Where the symbols take the nodes:
rh: δ>bt, ζ>jb, θ>., φ>sd, χ>., σ>jn
gq: δ>zb, ζ>qp, θ>zs, φ>jc, χ>pn, σ>sm
jn: δ>rp, ζ>rh, θ>., φ>pn, χ>., σ>qs
hs: δ>jl, ζ>mp, θ>cn, φ>nm, χ>jb, σ>rr
bg: δ>., ζ>ds, θ>bl, φ>gp, χ>lp, σ>sl
ch: δ>bm, ζ>rj, θ>., φ>cm, χ>., σ>zq
jc: δ>ph, ζ>rr, θ>rq, φ>gq, χ>jn, σ>gb
dz: δ>., ζ>gp, θ>hr, φ>sl, χ>bm, σ>tz
mp: δ>sl, ζ>bl, θ>tt, φ>hr, χ>cm, σ>hs
pn: δ>hc, ζ>sd, θ>., φ>jn, χ>., σ>cr
sd: δ>cn, ζ>zq, θ>., φ>rh, χ>., σ>pn
gb: δ>ds, ζ>jc, θ>cj, φ>sm, χ>qs, σ>bl
rp: δ>qp, ζ>bt, θ>jn, φ>hc, χ>., σ>zs
rr: δ>tn, ζ>hs, θ>hc, φ>qp, χ>rh, σ>jc
tn: δ>., ζ>jl, θ>rr, φ>jq, χ>bt, σ>ph
tt: δ>mp, ζ>bm, θ>zq, φ>bz, χ>., σ>cn
cj: δ>gb, ζ>rq, θ>rj, φ>lp, χ>., σ>bm
ph: δ>., ζ>tn, θ>jc, φ>zb, χ>rp, σ>ds
rq: δ>jc, ζ>hc, θ>cr, φ>zs, χ>., σ>cj
ds: δ>., ζ>ph, θ>gb, φ>qh, χ>zs, σ>bg
zq: δ>tt, ζ>ch, θ>., φ>jb, χ>., σ>sd
sm: δ>qh, ζ>gq, θ>lp, φ>gb, χ>cr, σ>nb
qh: δ>., ζ>zb, θ>sm, φ>ds, χ>rq, σ>gp
jq: δ>., ζ>tz, θ>qp, φ>tn, χ>cn, σ>zb
tz: δ>., ζ>dz, θ>nm, φ>jl, χ>tt, σ>jq
zs: δ>gq, ζ>rp, θ>qs, φ>rq, χ>., σ>lp
gp: δ>., ζ>qh, θ>nb, φ>bg, χ>cj, σ>dz
zb: δ>., ζ>jq, θ>gq, φ>ph, χ>hc, σ>qh
nb: δ>gp, ζ>sm, θ>ll, φ>bl, χ>rj, σ>hr
ll: δ>nb, ζ>lp, θ>cm, φ>bm, χ>., σ>bz
lz: δ>lp, ζ>qs, θ>., φ>rj, χ>., σ>cm
cm: δ>ll, ζ>lz, θ>., φ>ch, χ>., σ>jb
sl: δ>., ζ>bg, θ>mp, φ>dz, χ>ll, σ>jl
lp: δ>sm, ζ>zs, θ>lz, φ>cj, χ>., σ>ll
hr: δ>dz, ζ>nb, θ>bz, φ>mp, χ>ch, σ>nm
jb: δ>bz, ζ>cm, θ>., φ>zq, χ>., σ>rh
bt: δ>nm, ζ>bz, θ>rh, φ>cn, χ>., σ>rp
cn: δ>hs, ζ>tt, θ>sd, φ>bt, χ>., σ>hc
jl: δ>., ζ>sl, θ>hs, φ>tz, χ>bz, σ>tn
qs: δ>zs, ζ>jn, θ>., φ>cr, χ>., σ>lz
nm: δ>tz, ζ>hr, θ>bt, φ>hs, χ>zq, σ>qp
cr: δ>rq, ζ>pn, θ>., φ>qs, χ>., σ>rj
qp: δ>jq, ζ>nm, θ>rp, φ>rr, χ>sd, σ>gq
bl: δ>bg, ζ>gb, θ>bm, φ>nb, χ>lz, σ>mp
bz: δ>hr, ζ>ll, θ>jb, φ>tt, χ>., σ>bt
bm: δ>bl, ζ>cj, θ>ch, φ>ll, χ>., σ>tt
rj: δ>cj, ζ>cr, θ>., φ>lz, χ>., σ>ch
hc: δ>rr, ζ>cn, θ>pn, φ>rp, χ>., σ>rq

In the rows, 50 stands for zero.

The rows follow the links: the fewer symbols apart two nodes are, the more alike their rows tend to be.

Each row is also shifted at random along 4 hidden directions that mean nothing.

Some nodes, each with a row of numbers:
jc
[ 17  61  54  45  57  53  48  35  67  42  42  31  58  48  46  43  34  72  47  56  62  48  62  62  53  37  49  49]
cn
[ 45  65  52  46  60  49  42  30  70  46  72  50  81  59  27  48  53  64  64  50  43  54  65  68  69  34  47  58]
ph
[ 58  50  56  48  61  51  42  37  54  44  47  36  58  57  36  58  30  64  43  59  52  58  57  49  64  43  57  42]
sm
[ 34  45  53  52  50  59  47  41  50  47  50  41  52  41  49  34  33  53  58  54  66  37  50  74  57  42  44  44]
sd
[ 40  60  40  59  44  47  54  58  36  69  64  63  46  56  56  69  65  40  50  52  41  48  55  35  60  60  58  66]
tz
[ 47  37  42  48  46  37  50  58  27  72  75  53  54  49  54  64  56  35  48  50  51  33  30  49  72  43  54  48]
qp
[ 95  39  32  46  54  33  51  71  39  64  60  69  45  59  71  76  57  39  46  62  45  49  35  42  79  58  64  52]
zs
[ 34  49  40  48  46  58  48  49  57  39  44  51  48  48  54  37  40  56  53  57  68  39  59  61  51  48  43  52]
rh
[ 27  47  45  55  44  60  39  36  42  45  83  56  77  55  34  30  56  49  67  34  58  26  57  71  57  43  42  52]
ll
[ 75  48  58  53  48  57  48  47  50  51  60  55  56  50  41  41  43  50  66  56  46  49  55  71  56  49  46  48]
ch
[ 35  63  50  61  40  54  54  51  39  67  51  50  42  46  55  57  52  44  49  57  46  51  63  43  49  58  52  66]
cj
[ 63  66  52  55  56  53  41  50  48  67  56  41  50  57  57  53  53  53  54  67  46  42  56  53  69  53  54  62]
lp
[ 71  50  55  53  54  63  43  47  54  44  51  53  54  54  47  37  49  52  65  56  52  46  54  68  53  50  42  42]
gb
[ 55  59  60  48  56  53  49  50  53  58  43  32  49  51  60  46  49  58  48  55  44  47  47  52  51  51  47  53]
bm
[ 87  65  58  51  58  49  51  52  59  50  42  48  49  54  52  55  60  58  58  56  25  69  59  51  46  54  56  53]
lz
[ 52  50  49  63  47  62  46  44  37  56  62  57  53  59  44  59  35  44  59  73  62  45  72  60  77  51  56  58]
bt
[ 76  45  41  51  52  49  49  54  52  49  70  72  59  54  46  64  50  51  65  66  50  60  57  55  75  44  59  54]
jn
[ 58  43  45  51  52  58  38  45  56  34  62  57  67  62  42  40  53  57  59  42  57  47  63  54  47  55  49  46]
nm
[ 43  43  43  43  50  45  52  51  51  49  64  62  54  48  45  50  46  45  59  52  55  47  46  61  65  39  49  51]

In each set, the symbols that take the first to the second take the third to the fourth, perhaps in another order. Give the fourth.
Answers are names.
A [ 22  59  57  51  47  59  52  45  55  55  49  29  53  51  58  26  62  54  55  41  55  28  48  60  30  52  35  53]
B [ 66  51  53  63  44  61  51  52  38  62  57  60  50  53  52  57  52  38  60  60  50  49  58  50  61  63  56  58]
C [ 68  49  51  50  47  50  51  52  52  48  67  62  59  49  46  43  52  42  67  51  47  48  48  65  53  48  47  51]
D sd

A [ 81  48  52  55  45  49  51  57  43  57  62  58  50  53  55  42  59  43  63  49  45  46  42  61  51  54  46  49]
B [ 26  56  47  57  41  48  54  54  40  68  64  48  52  52  56  53  70  45  50  43  49  37  52  43  49  56  50  63]
C [ 76  39  46  53  57  49  48  60  42  55  52  49  53  55  52  65  39  47  44  61  55  50  41  46  70  52  59  40]
D bl

A [  8  63  53  60  41  62  54  42  47  57  45  40  44  44  49  51  38  50  49  58  61  44  70  48  50  56  49  60]
B [ 56  61  62  44  60  49  48  38  57  55  67  42  65  54  35  49  53  53  56  52  35  57  46  65  59  35  52  49]
C [ 52  51  52  59  44  60  42  44  39  57  77  59  68  58  40  44  59  42  65  43  50  34  55  67  60  50  45  53]
D qp

A [ 70  51  58  57  52  61  43  38  58  32  68  63  76  57  25  43  47  54  69  49  45  59  67  68  52  45  46  45]
B [ 74  48  50  49  52  54  51  47  60  37  58  66  61  49  42  39  53  53  68  43  46  60  51  63  46  45  47  47]
C [ 73  44  44  44  60  53  44  50  55  43  52  53  52  56  53  50  43  60  53  57  57  47  45  59  63  50  50  44]
D zb

A [ 42  58  55  44  48  43  55  46  48  63  58  48  52  43  46  61  48  49  51  59  39  54  47  58  66  40  53  65]
B [ 82  46  52  49  50  48  42  57  40  64  67  48  53  53  53  43  61  39  62  46  45  34  35  68  57  47  44  44]
C [ 17  47  60  42  55  48  49  37  66  31  42  36  60  48  40  42  42  64  39  34  57  52  46  51  36  40  46  41]
D tz

A [ 38  44  43  54  41  51  44  61  45  46  49  62  45  50  61  39  66  41  46  38  57  39  50  39  33  65  48  51]
B [ 38  45  40  55  40  53  55  57  53  37  48  67  45  46  50  46  57  45  51  46  54  57  58  43  38  56  49  48]
C [ 37  47  48  45  46  48  62  54  46  48  46  61  42  27  51  49  40  40  51  57  56  56  46  56  49  45  49  52]
D nb

A [ 49  50  53  60  46  69  47  45  55  34  40  55  51  48  42  35  39  53  60  54  63  52  67  57  45  54  44  51]
B [ 65  44  50  49  44  46  50  57  46  47  63  58  53  51  53  29  71  40  62  30  45  38  36  64  34  53  39  45]
C [ 56  40  34  45  49  51  53  58  59  40  50  66  47  52  59  48  51  55  54  53  60  52  50  47  55  52  51  50]
D sm

A [ 39  47  42  62  45  60  44  48  40  56  59  56  54  54  49  57  41  44  57  67  64  39  70  52  76  53  54  61]
B [ 49  50  57  59  47  66  45  38  54  38  59  58  62  53  35  34  44  53  67  48  54  49  64  69  43  51  45  47]
C [ 40  55  42  56  50  56  47  49  53  55  63  51  61  61  51  57  56  52  53  54  49  45  62  45  60  56  54  58]
D rj

A [ 54  42  38  44  46  41  50  61  37  61  74  63  49  46  55  52  57  39  50  48  53  39  34  57  68  42  53  52]
B [ 76  60  55  59  48  51  44  52  53  60  68  54  61  65  50  53  77  45  60  39  28  49  49  47  47  58  48  50]
C [ 47  54  41  39  57  40  43  55  60  55  56  43  52  58  60  48  63  59  41  42  42  45  42  46  53  51  51  51]
D rh

A [ 37  59  56  61  42  56  52  53  47  58  41  45  42  51  62  41  71  44  48  34  41  42  45  43  23  64  44  55]
B [ 80  48  53  53  46  54  50  57  44  58  60  60  50  53  55  44  53  40  65  56  47  44  49  61  63  54  50  55]
C [ 42  62  67  46  55  50  57  37  61  50  38  36  49  40  43  50  37  59  55  62  43  65  58  60  47  42  49  54]
D gp

A [ 69  36  49  49  55  53  50  56  51  37  39  48  46  54  52  49  45  52  39  48  58  52  43  43  40  54  50  33]
B [ 36  61  46  60  50  57  49  42  52  46  43  54  48  55  47  63  38  59  50  71  53  59  76  37  66  57  58  63]
C [ 30  34  48  45  50  51  49  49  49  36  50  45  53  47  42  45  40  52  42  39  67  43  44  50  43  44  41  38]
D pn

A [ 78  51  58  48  68  45  37  47  53  53  55  36  62  70  51  57  53  59  44  42  43  51  42  47  57  49  52  34]
B [ 36  43  40  53  41  56  57  60  57  36  33  68  35  46  61  47  53  51  44  44  58  59  62  33  25  66  51  49]
C [ 72  38  51  52  50  46  52  64  31  67  57  44  40  57  64  55  54  31  45  47  49  36  29  47  58  56  58  36]
D cr

A [ 29  63  53  59  42  54  66  43  62  43  32  60  38  36  43  59  42  56  48  63  47  73  72  38  38  54  58  62]
B [ 59  48  42  53  45  55  53  50  59  36  48  71  50  49  45  49  50  53  56  49  50  64  64  44  45  53  52  52]
C [ 54  59  45  47  56  44  38  48  61  53  67  44  66  68  52  43  78  55  50  36  45  39  46  53  55  53  46  54]
D zs

A [ 78  58  50  48  66  44  35  50  56  65  62  36  63  69  57  54  61  59  49  56  42  40  42  50  71  51  50  46]
B [ 47  51  60  49  57  45  58  53  51  43  21  38  35  44  55  53  40  54  35  50  49  62  49  37  29  55  55  42]
C [ 36  66  65  44  51  52  53  37  79  26  42  42  61  44  39  28  55  63  58  31  40  60  57  62  18  46  40  44]
D hs

A [ 60  49  53  54  44  56  48  49  40  57  68  54  56  50  53  37  52  42  65  51  52  40  48  71  57  48  44  50]
B [ 58  60  49  54  49  48  56  62  47  71  40  45  33  56  70  57  58  45  43  63  41  48  50  39  53  63  53  62]
C [ 50  52  49  40  57  37  47  53  60  55  58  45  56  54  53  49  70  56  49  39  35  49  43  53  50  46  51  50]
D hr

A [ 12  48  48  50  53  43  45  45  35  70  71  33  58  56  48  64  45  47  40  51  59  31  47  52  74  40  54  56]
B [ 37  60  54  55  47  55  49  45  64  33  54  52  61  57  44  37  68  56  48  31  43  55  59  46  26  54  43  46]
C [ 42  55  63  51  50  45  58  48  48  55  36  39  46  42  44  63  34  53  44  55  47  65  46  49  49  43  59  49]
D rj

A [ 81  48  55  52  51  57  56  56  52  43  46  60  52  48  49  42  49  47  65  55  45  56  52  60  46  55  49  48]
B [ 27  61  59  58  43  61  53  46  62  38  24  47  39  45  56  39  48  58  41  42  54  57  63  41  17  64  47  52]
C [ 56  53  48  47  57  38  52  51  47  56  51  50  51  50  42  74  45  50  42  57  43  64  47  39  66  42  66  52]
D hr

A [ 45  56  47  57  50  53  48  44  53  51  60  58  58  60  39  61  53  54  55  59  44  58  66  46  62  50  58  59]
B [ 46  60  41  43  51  44  47  53  67  49  50  46  52  58  61  41  73  58  43  39  43  48  47  42  39  55  46  51]
C [ 45  60  48  47  54  45  43  56  53  59  57  39  56  66  68  40  73  55  49  39  53  29  40  51  44  59  42  52]
D gb

